In the rows, 128 means zero.
Each row is followed by its class.
[108 156 116 113 124 146 125  91 135 147 149  98 115 125 124 117  98 140
  93 128 111 126 143 102 137 132 122 122 151 145 107 140 155 117 114 106
 141 161 114] -> <186>
[127 124  75 135 116 142 134 116 112 134 107 110 127 119 152 113 162 121
 100 128 155 141 120 143 162 116 121 165 136 127 127 125 148 141  97 173
 161  84 144] -> <48>
[143 126 127 179  89 120 141 156 105 102  71 119 149 130 113 118 105 119
 155 131 110 152  94 145 174 119 116 124 111 117 124 147 142 121 150 138
 118 137 132] -> <74>
[105 152 153 144 140 140 122 154 159 133 170 151 104 145 122 146 141 125
 144 114  88 121 119 119 102 155 129 114 163 133 115 116 164  52 138  78
  80 159 122] -> <227>
[150 128  81 124 130 158 104 154 142 143 104 124 159 104 162 133 142 127
 139 117 141 150 119 137 123 125 116 138 123 154 143 124 149 143  76 155
 157 124 145] -> <227>
[126 152 135 129 157 129 135 146 101 106 127 133 131 137 150 109 150 145
 154 117  74 161 120 134 134 142 127 135 150  82 101 120 144 111 111 122
 142 117 106] -> <21>
[145 136  92 136 162 140 127 143 149 118 106 108 172 111 116 141 142 116
 128 123 125 121  45 162  89 121  97 177 153 181 150 152 134 170 121 151
 113  84 164] -> <110>
[109 129 126 179  77 140 141 180 137 146 110 124 142 110 181 116 119 118
 142 121 100 147  95 146 157 123 125  99 121 142 108 115 188 125 127 125
 135 173 145] -> <157>
[100 147 131 140 125 161  98 100 144 147 166 106 105 141 105 129  98 137
 104 120 108 124 143 102 138 141 111 114 149 136 112 134 159  93 148  77
 104 171 120] -> <186>
[ 92 125 208 125 173 129 126 136 115 110 145 155 127 118 129 128 131 150
 148 128 102 145  87 123 140 129 115 107 135 132  63 125 150 133 112 108
 116 131 140] -> <48>
[172 178  66 100 139  96 143 144 167 117 101 118 195 101 157  88 148 121
 163 115 131 151  44 180 108 116 153 155 140 118 121 132 139 138  81 193
 130 101 120] -> <186>
[ 59 117 166 176 125 165 124 122 140 123 101  91 155 121 133 105 135 144
 167 122 131 146  49 144 164 151 144  95 162 156 119 153 171 131 106 148
 173 160 146] -> <58>
[ 92 152 120  76 154 131 131 113 137 158 116 130 139 121 130 137 139 128
 105 103 140 117 111 124 119 144 146 180 144  93 112 107 115 125 152 149
 135 133  87] -> <110>
[149 142  52 159 115 133 148 109 123 153 131  97 137 118 161 122 170 125
  85 107 137 127 118 142 130 124 111 188 163 127 148 151 149 151 110 174
 169  71 147] -> <58>
[150 141  48 208 149 161 108 142 138 119 141 156 169 126 189 134 172 159
 175 103 150 161  20 144 115  80  99 185 101 141 105 169 114 191 121 239
 118 120 135] -> <227>
[122 136 129 140 127  99 128 113 113 156 122 134 138 128 173  98 112 132
 147 147 159 143 165 153 141 115 139 110 146 107 138 139 124 143  82 132
 127 141 129] -> <155>
[ 72 137 148  55 192  79 151  27 151 116 143 155 120 143  49 137  92 151
 121 158 185 105 139 132 101 126 188 190 175 125 138 171  23 146 166 108
 108  90 106] -> <157>
[137 119 162 109  93 128 132 154 117 143 117 108 116 130 128 106 143 116
 141 127 138 123 150 131 152 133 128  85 116 134 140 112 164 100 106 114
 137 149 162] -> <69>
[132 142  76 162 143 135 102 150 135 123 129 146 142 126 169 119 134 107
 166 129 102 144 150 147 151 117 135 133 143  96 137 124 185 127  85 137
 128 163 115] -> <74>
[123 161  98 161 118 168 112 136 109 165 150 109 151 143 142 121  91 117
  90 123  91 117 137 122 178 113 104 130 150  90 116 118 150 127 167 109
 101 138 111] -> <74>
[ 92 144  98 148  86 178 144 146 149 123  99  90 183 110 208 112 103 114
 128 117  93 154  84 145 146 100 111 109 127 108 119 132 198 140  90 127
 197 172 141] -> <110>
[156 140 117 141 143 111 161  85  96  97 132 119 138 123 142 119 152 134
 101 120 135 142  89 161 142 107 108 175 142 102 125 154 121 152  90 165
 160  75 147] -> <188>
[155 148  60 139 124 109 167 106 126 117 133 151 174 112 156 126 133 131
 133 109 115 149 146 150 126 104 120 182 132  78 145 179 138 140  97 187
 152 139  94] -> <91>
[196 146  73  66 182 119 162 100 103  84 122 115 156 117  90 140 177 159
  94  88  95 175 123 145  78  99  83 213 149 114 132 149 107 152  29 187
 197  16 139] -> <186>
[101 130 144 137 123 145 157 144 135 118 153 135 130 138 121 139 133 126
 103 104  79 134  95 117  96 147 120 128 133 106 103 124 148 100 124 116
 147 146 120] -> <157>
[136 123 186 149  69 105 167 106 122 102 118 124 111 146 103 158 114 129
 107 161 136 101 129 127 123 119 138 129 118 110 161 154  71 105 146 119
 117 149 136] -> <91>
[109 119 236 123  85 129 132 105 142 139 129 123 151 124  88 136 123 125
 167 148 158 103 140 137 148 136 130 111 121 137 133 165  89 117 150 117
  99 147 138] -> <155>
[141 124  91 190 148 130 157 192 132 131 111 164 151 128 160 100 135 113
 137 117  86 138 102 144 121 116 125 130 132 107  94 117 170 104 139 128
 140 116 146] -> <21>
[119 141 134 127 102 155 135 161 139 132 113  99 156 123 162 111 137 103
 135 153 124 133 122 121 130 153 147 132 121 134 128  94 153  90 106 112
 148 134 122] -> <186>
[ 78 147 121  71 125 137 116  90 171 149 143 129  87 137 139 140 135 153
 133 115 172 117 137  78  68 117 146 149 115 139 107 142 117 123 148 152
 135 210 102] -> <110>
[138 140  61 131 119 145 137 115 158 113 146 104 157 111 133 117 142 139
 168 100 124 164 112 155 125  80 117 130 156 145 129 178 166 147 102 192
 168 107 144] -> <186>
[193 142  66 118 114  80  93 151 111 137 142 142 130 146 177 152 163 112
 105 105 132 153 132 156 123 108 126 137 112  67 162 132 114 184 134 186
  98 169 101] -> <227>
[122 137 134 120 150 143 137 139 126 119 141 139 132 118 163 120 145 136
 154 112  99 135 105 141  90 147 118 116 141 120 120 127 160 115  89 156
 162 138 129] -> <188>
[ 93 132 201 159 127 143 129 114 118  97 133 116 143 131 132 135 109 146
 154 144 113 150 102 123 150 128 122 105 138 122 101 143 130 125 124  98
 145 140 142] -> <186>
[130 124 180 153 124 138 111 149 109 134 147 130 118 137 140 154 118 128
 135 140 104 107 133 120 105 140 107 109 117 136 123 118 121 145 133 117
 116 136 146] -> <74>
[143 162 162 124 114 130  96 115 118  82 120 149 147 139 141 150 115 127
 147 137 115 140 184 111 179 139 108 111 143  63 165 123 103 126 144 106
 114 142 124] -> <69>
[150 139  73 252 139 101 146  79 177 118 185 171 140  89 118 164 126 139
 207 141 138  50  19 201 121 110 139 225 163 173 122 229  74 195 240 194
  11  41 143] -> <91>
[114 135 161 136 107 146 126 126 137 123 127 118 160 138 109 121 111 123
 165 136 126 120 123 130 143 126 136 122 129 135 138 152 110 113 126 104
 120 129 136] -> <69>
[116 154 125 101  66 145 148 131 181 161 121 127 175 104 145 110 176 101
 174 134 131  89 123 127 109 153 182 143 132  97 109 157 141  91  85 178
 174 139 122] -> <121>
[ 66 142 152 123 126 160 134 119 194 166 157 147 128 111 134  88  65 168
 176  96  96 100 106 152 121 123 124  99 107 175  34 145 176 108 136 105
 110 135 137] -> <69>
[127 156  86 121 140 106 131 123 166 190 145 179  99 102 198  71 150 127
 171 140 185  88 125 144 119 105 155 116 130 128 107 106 165 131  88 180
 102 151 142] -> <121>
[123 151 159 169 116  89 148 120 155 172 182 182 127 116 172  94  96 133
 185 153 131 100 134 157 131 127 150 104 104 133 113 158 155  82 154  95
  76 182 148] -> <188>
[136 116 119 128 121 124 135 135  97 136 115 128 147 122 167 117 131 122
 135 138 159 151 136 135 124 104 106 132 105  95 141 152 131 163  82 157
 162 130 138] -> <121>
[157 125  58 110 150  93 218 101  75 115  90 151 120 128 158  89 114 122
  68 115 123 143 160 130 100  98 103 152 153  77 150 121 111 141  99 159
 222  61 125] -> <21>
[100 136 151 191  52 138 159 105 199 167 163 169 135 133 137 135 116 123
 188 122 100  64 144 145  93 103 120 143  95 172 124 175 143  87 187 110
  85 192 155] -> <110>
[111 154 204  99  49 129 133  77 112 109 157  67 113 148  90 171 166 145
  76  90 115 141  99 124 159 139 107 145 148  77 136 180 107 115 165 137
 125 159 102] -> <91>
[ 87 143 203 132  77 127 132  77 144 122  94 127 159 134 136 122  92 116
 139 157 164 117 142 128 136 123 129  99 167 115 131 150  94 150 135  94
 142 154 151] -> <157>
[165 142  49 123 107 118 153 135 121 127 111 125 157 132 137 135 139 108
  71 110 108 125 134 155 121 128 113 153 139  83 151 131 127 165 120 207
 155 126 112] -> <157>
[ 93 116 192 168 120 162 117 130 108  74  95 121 116 141 116 142 116 143
 156 118 107 137 103 118 144 157 101  99 143 125 109 125 128 125 137 116
 142 118 146] -> <69>
[127 104 156 170 121 161 101 169 102 126 144 102 146 139 125 159 131 132
 123 100  98 168 143 125 148 169 121  99 112 147 132  98 139 108 119 120
 140 131 125] -> <227>
[166 133  77  88 128 108 118 147 113 126 107 139 119 132 159 113 154 115
 118 129 151 149 125 133 116 140 129 127 124  92 144 110 132 146 111 172
 131 123 110] -> <227>
[101 126 227 156  89 114 157  89 135 131 142 166 139 140 116 140  84 133
 117 139 132 120 132 125 143  82 114 109 116 118 141 135  74 119 150  56
 116 159 161] -> <157>
[121 127 146 145  88 147 105 167 156 130 119 136 115 110 155 155 158 121
 164 139 141 114 137 141 135 137 101 115 128 165 122 132 166 128 155 167
 102 137 159] -> <48>
[122 114 180 138 129 139 148 149 101  92 101 111 131  97 155 137 154 149
 139 126 102 147  88 146 157 154 122 111 142 128 114 109 163 137  90 151
 169 106 158] -> <91>
[123 138 205  71 146 100 154 100 122 132 148 126 177 123  95 101  95 131
 147 165 163 130 103 134 113 115 129 110 140 148 136 165  85 158 134  91
 107 117 153] -> <157>
[149 130 142 135 120 115 129 147 151 180 195 143 130 131 164 125 128 112
 157 132 139  95 172 127  59 108 144 109 137 155 145 113 126 117 134 108
  72 160 129] -> <91>
[112 132 120 126  58 179 126 167 132 126  89  90 130 128 158 142 149 106
 111 116  95 149 126 107 102 153 107 108 135 103 137 124 172  95  83 145
 211 162 116] -> <186>
[170 139 164 118 118  98 118 135 164 177 180 174 133 122 111 121 116 111
 183 117 138  87 173 135  63  98 101 105 124 167 123 145 128 131 150 115
  56 136 150] -> <74>
[134 130 105 143  95 140 160 102 123 104 124  94 136 116 102 132 151 114
 127 106 142 135  63 118 132  92 106 166 160 119 141 182 112 135 145 147
 143  77 145] -> <121>
[137 142  97 115 107 148 159 101 128  81 102  81 150 116 123 129 169 127
 108 100 121 147  75 145 153 108 109 158 159 106 147 168 133 145 120 180
 201  96 145] -> <21>
[ 69 128  46  45  46 175 105  40 214 126  90  85 154 118 155  93  97 165
 195 109 177 146  96 132  69  99 158 120 103 131 129 220 108 175 131 210
 232 170 120] -> <186>
[ 73 109 139 162  86 178 151 130 132  86 104 119 149 125 136 149 125 115
 168 118  71 133 112 145 124 155 141 100 174  88 143 126 139 118 118 138
 204 117 127] -> <157>
[ 81 103 150 138 166 161 120 127  86 100 127 104 103 155 113 144 120 139
  75 132 103 159 140 124 130 170 129 114 171  94 123  82 130 121  90  87
 178  78 140] -> <157>
[111 142  83 133 148 156 141  95 132 131 149 158 126 140 136 144 108 130
  91 108  76 113 138 142  90 109  92 166 170  80 138 161 125 124 125 128
 159 112 114] -> <188>
[ 90 140 147 172 181 112 130 115 144 152 173 156 180 147 127 125 111 137
 157 122 114 119 101 138  96 126 155 158 142 111  80 182 104 138 145 126
  78 176  95] -> <155>
[119 137 127 145 130 126 143 113 158 140 140 142 128 140 142 110  92 132
 136 154 137 109 189 129 127 111 143 111 132 118 136 127 141 100 113 104
 126 158 133] -> <58>
[138 137 143 139 102 116 117 116 143 162 148 130 131 140 135 104 134 115
 137 126 152 110 139 146 124 126 137  95 129 109 143 142 124 119 143 125
 120 160 143] -> <21>
[ 92 112 172 171 134 124 135 129 125 101 145 168  99 158 143 137  90 140
 148 147 105 127 157 125  99 141 129  85 117  96 108 111 124  84 141  86
 114 147 138] -> <48>
[171 116 122 124  95 131 147 109 114 108 117  90 167 114 102 160 177 110
  89  88 116 138 107 140 116 118  94 179 150 109 147 173  98 167 102 171
 172  65 143] -> <155>
[145 140 114 186 101 142 113  88  99 134 157 112 122 143 120 109 103 102
 102 132 137 126 139 107 171 104  82 103 163 104 165 151 139 132 142  86
  88 143 144] -> <121>
[126 141 160 157  89 114 128 124 101 155 134 101  91 155 133 135  90 125
  73 132 142 136 162  98 137 117 116 111 124 128 126 101 110 100 155  78
 101 166 114] -> <186>
[ 98 143 112  17 146 181 162 144 100  48  91 109  86  78 152  73 103 123
 155 114  60 205  70  89 179  74 105  33 228  62 118 100 227 104  73  85
 225 116 105] -> <188>
[139 121 112 171 110 114 151 105 142 152 170 142 140 134 144 108 101 136
 165 144 142 126 175 158 129  87 131 126 125 128 165 158 117 122 140 104
 118  91 157] -> <58>
[160 133  94 142  86 119 151 126 129 127 111  99 111 132 134 128 188 129
  73  97 127 135 105 130 132 125 110 175 134 131 133 131 139 133 127 175
 156  86 148] -> <58>
[152 139  72 131 174 181  82 149 125 144 162 106 160 113 168 103 124 134
 153 170 138 132  99 146 124 140 116 136 106 152 147 147 160 154  68 155
 122 133 137] -> <188>
[ 93 156 120  70 135 153 135  97 153 179 153  96 116 121  67 118 125 143
  92 107 125 104 121  97 109 166 144 185 171 171 108 139 126  71 162  99
  89 112  86] -> <91>
[ 90 147 129 109 144 141 122 118 137 149 138 138 108 141 113 143 120 129
  72 131 121 115 152 113 134 148 121 169 142 129 122 107 123  82 142  96
 100 126 103] -> <48>
[143 141  74  68 150 111 134 121 126 108  99 135 146 115 162 107 147 127
 129 136 158 153  94 145 139 135 153 138 130  88 143 126 127 154  94 186
 163 121 110] -> <227>
[147 150 138 127 103 100 112  92 131 160 172  96 173 162 125 107  78 115
 127 140 158 146 215 118 125 105 159 104 116  94 135 147 107 106 130  75
 102 191 110] -> <186>
[141 127 116 117 225 149 109 119 137  89 158 159 148 121 100 157 104 123
 151 162 142 106 144 120  58 125  79 156 175 146 123 164 113 171 136 126
  83  66 140] -> <48>
[ 88 129 133 153 135 139 149 137 138 137 149 147 146 136 147 135 121 135
 108 105  73 137 137 131  95 147 135 133 139 103  79 125 154 116  94 119
 171 140 122] -> <157>
[132 121 128 117 123 114  97 116 121  88 110 148 152 118 146 150 159 125
 149 116 112 163 131 148 168 101 112 120 134 101 157 160 141 182 101 175
 153 177 135] -> <48>
[139 133  96 131 114 146 132 157 139 119  95 129 168 108 157 125 135 124
 146 125 107 144 120 145 118 110  94 138 132 154 115 150 163 147  97 165
 149 113 152] -> <48>
[142 155  38 153 158 140 105 127  97 147 172 132 189 118 216 153 149 127
 147  77 109 172  90 175 115  86  94 183 160  53 189 175 121 189 140 187
 148 130 100] -> <188>
[112 102 135  80 110 143 121 133 169 152 104 134 143 124 121 141 146 134
 166 114 140 120 124 118  38 152 167 156  99 170 114 139  92 114 107 132
 166 120 131] -> <227>
[140 141  44 132 105 134 143 116 120 131 135 104 104 111 158 126 169 149
 101 105 121 143  62 121 137 128 113 201  97 134 102 157 150 160 152 190
 146  96 129] -> <110>
[126 133 205 159  99 111 136 112 133 121 156 126 160 155 104 128  88 108
 138 158 129 134 137 117 126  97 120  93 121 141 162 162 102 107 141  59
  98 191 142] -> <186>
[ 64 125  82 103 144 168 119 119 178 122 121 166 128 141 199 144  97 116
 156 112 109 124 201 134  90 132 183  95 166  50 164  60 135  76 104 101
 194 168  96] -> <227>
